After every row comes roughly how far along a hidden order it lies, from 0 to 9.
[ -1  -4 -10  -6  -8 -14   0   7  -2   5  -4   3  -3   2   2  -2   0 -10
  -8 -24 -12  -9 -19  -7 -15 -16 -13  -2  -6  -7 -12 -10  -3  -3   2  -2
  -4  -2  -9  -3 -12  -6 -12  -8 -15 -10  -5 -17  -4   0  -1   1   7   8] => 8
[  3  -6 -22 -10 -15 -24   0   6  -8   8  -9  11   1   6  23  10  19  13
  18  -3  -3   8  11   6   9   3  15  11   3  36   1   2  13   9  14   5
  -1   6 -10   0 -14  -2 -10  -3 -17 -10  -2 -16  -1   5  -2   1   6   7] => 6
[-12  -8 -20  -9 -13 -14   1  11   5  26   7  20  14   8  31  14  20  20
  21   9   3   9  16   6  11   9  21  11   7  42  15  11  26  21  27  18
  14  22   5   8  -1   7   0   1  -7  -5  -1 -11   0  -2  -2   2   2   4] => 8
[ 22   1  -6  -5  -8 -23  -3  -4 -16 -16 -22  -6 -15   1   0   0   8   2
  11  -6  -3   6  11   5   8   4  13   7   1  17  -9 -10  -3  -5  -2  -4
 -11  -4 -14  -3 -15  -2  -7   2  -6  -2   5   3  11  12   4   9  12   8] => 4
[-27  -9 -16  -8 -14  -3  -1   5   8  18  13  13  16   4  16   8   3   4
   2  -1  -2  -4 -10   3  -8  -6  -4  -2   0   3   6   6   9   9  10   9
   8   8   4   2   0  -2  -6  -6  -6  -7  -7 -14  -8  -6  -3  -3  -1   2] => 9
[18  5  8  4  8  0  0 -1 -4 -6 -8 -4 -4  0 -1  0  4  6  9  9  6  8 16  6
 12  9 13  5  3 13  2  0  0 -1 -1 -2 -2 -1 -1  2  2  5  7  9  7  8  9 18
 11 10  5  8  6  4] => 2
[  3  -7 -28 -20 -50 -45 -16 -38 -45 -59 -45 -25 -28  -1   1   5  18  22
  35  28  15  25  53  20  35  27  36  15   4  21 -16 -19 -24 -25 -28 -32
 -37 -38 -36 -21 -32 -18 -23  -8 -14  -4   8   7  14  18   6  14  14   9] => 0
[ -1  -6 -18  -9  -9  -9   2  14   4  22   0  17   7   6  24  10  16   7
  10 -11  -7  -1  -4   0  -7  -5   4   7   1  24  -1   0  14  10  18  10
   1   9  -8   0 -14  -3 -15  -9 -21 -15  -9 -31 -10  -3  -6  -6   0   3] => 6
[ 35   7   7   8  30  -6   9  24   5  14  -7   6 -10   1  -3  -6  -5 -22
 -16 -44 -22 -16 -34  -9 -21 -24 -16   0  -6   4 -14  -9   9   5  11   8
   2  11  -5   5  -9   3  -8   0 -15 -11  -5 -26  -7  -4  -7 -11  -9  -4] => 4
[ 15   8  22  14  23  21   8  15  14  15  10   3   3  -2 -10  -8 -13 -17
 -20 -19  -8 -12  -3 -11 -16 -13 -18  -8  -3 -15   1   2   0   3   4   5
   8   7   8   5   7   2   3   1   3   0  -4  -5  -8  -9  -5 -11 -14  -9] => 3
[ -1  -2  -5  -1   4   2   5  18  12  29  13  17  13   5  18   7   8   3
   1  -9  -5  -4  -9  -3  -7  -8  -6   0  -1   8   0   2  10   9  13  10
   8  13   2   4  -1   2  -2  -3  -7  -6  -6 -14  -5  -4  -3  -4  -1   0] => 7
[  3  -2  -7  -3  -4  -8   1   5  -4   6  -3   7   1   3  10   3   8   4
   5  -4  -1   3   7   2   5   4   9   6   2  21   4   3  10   8  12   7
   2   7  -1   3  -3   1  -2  -1  -7  -5  -2 -10  -2   0  -3  -2  -1   1] => 5
[ 17   2   1   3  13  -2   5  11   1   7  -9  -2 -12  -2 -15 -10 -11 -24
 -22 -42 -19 -15 -32 -11 -19 -18 -15  -1  -3   5  -3   0  12  12  18  16
  11  17   9  11   2  10   5   6  -5  -4  -1 -11  -5  -4  -6 -12 -12  -8] => 6
[-26 -11 -26 -18 -42 -25 -12 -24 -20 -24 -12  -4  -1   2  16  12  19  28
  31  38  16  21  48  16  29  27  31  10   8  26   7   2   0  -6  -6  -8
 -10 -15 -11  -9 -10  -9 -10  -6  -4  -2   1   5   7   7   5  10  12   8] => 4
[ -3  -3 -11  -7 -10 -12  -2  -3  -5  -1  -3   3   3   2  11   6  10  10
  12   6   3   6  11   4   8   5   9   3   0   6  -4  -5  -4  -6  -5  -7
  -9  -9 -11  -7 -11  -9 -12  -8 -10  -6  -3  -9  -1   0  -1   1   3   4] => 4
[-10  -1   4   2   0   9  -1  -3   3   1   7  -1   3  -1  -6  -3  -7  -7
 -10  -5  -3  -7 -19  -8 -15 -13 -24 -12  -8 -43 -18 -13 -25 -19 -25 -18
 -14 -22  -8 -13  -7 -15 -15 -14  -5  -7  -9 -12  -9  -7  -2  -3  -3  -2] => 4
[  2   0   1   3   9   5   5  13   9  19   8  10   9   2   4   1   1  -6
  -6 -15  -7  -8 -17  -6 -12 -13 -15  -3  -4 -14  -8  -5  -5  -1  -2  -1
  -2  -3  -5  -3  -6  -7 -13 -10 -10 -10 -11 -25 -15 -13  -9 -15 -15 -11] => 4
[  7  -1  -6  -1   0  -8   3   5   2  13  -2   9   1   3  12   4   8   1
   4 -11  -7   0  -3   0  -4  -4  -1   3  -1  11  -4  -4   4   3   6   2
  -3   2  -9  -2 -11  -6 -14  -9 -18 -15 -12 -36 -16 -14 -12 -22 -23 -15] => 1
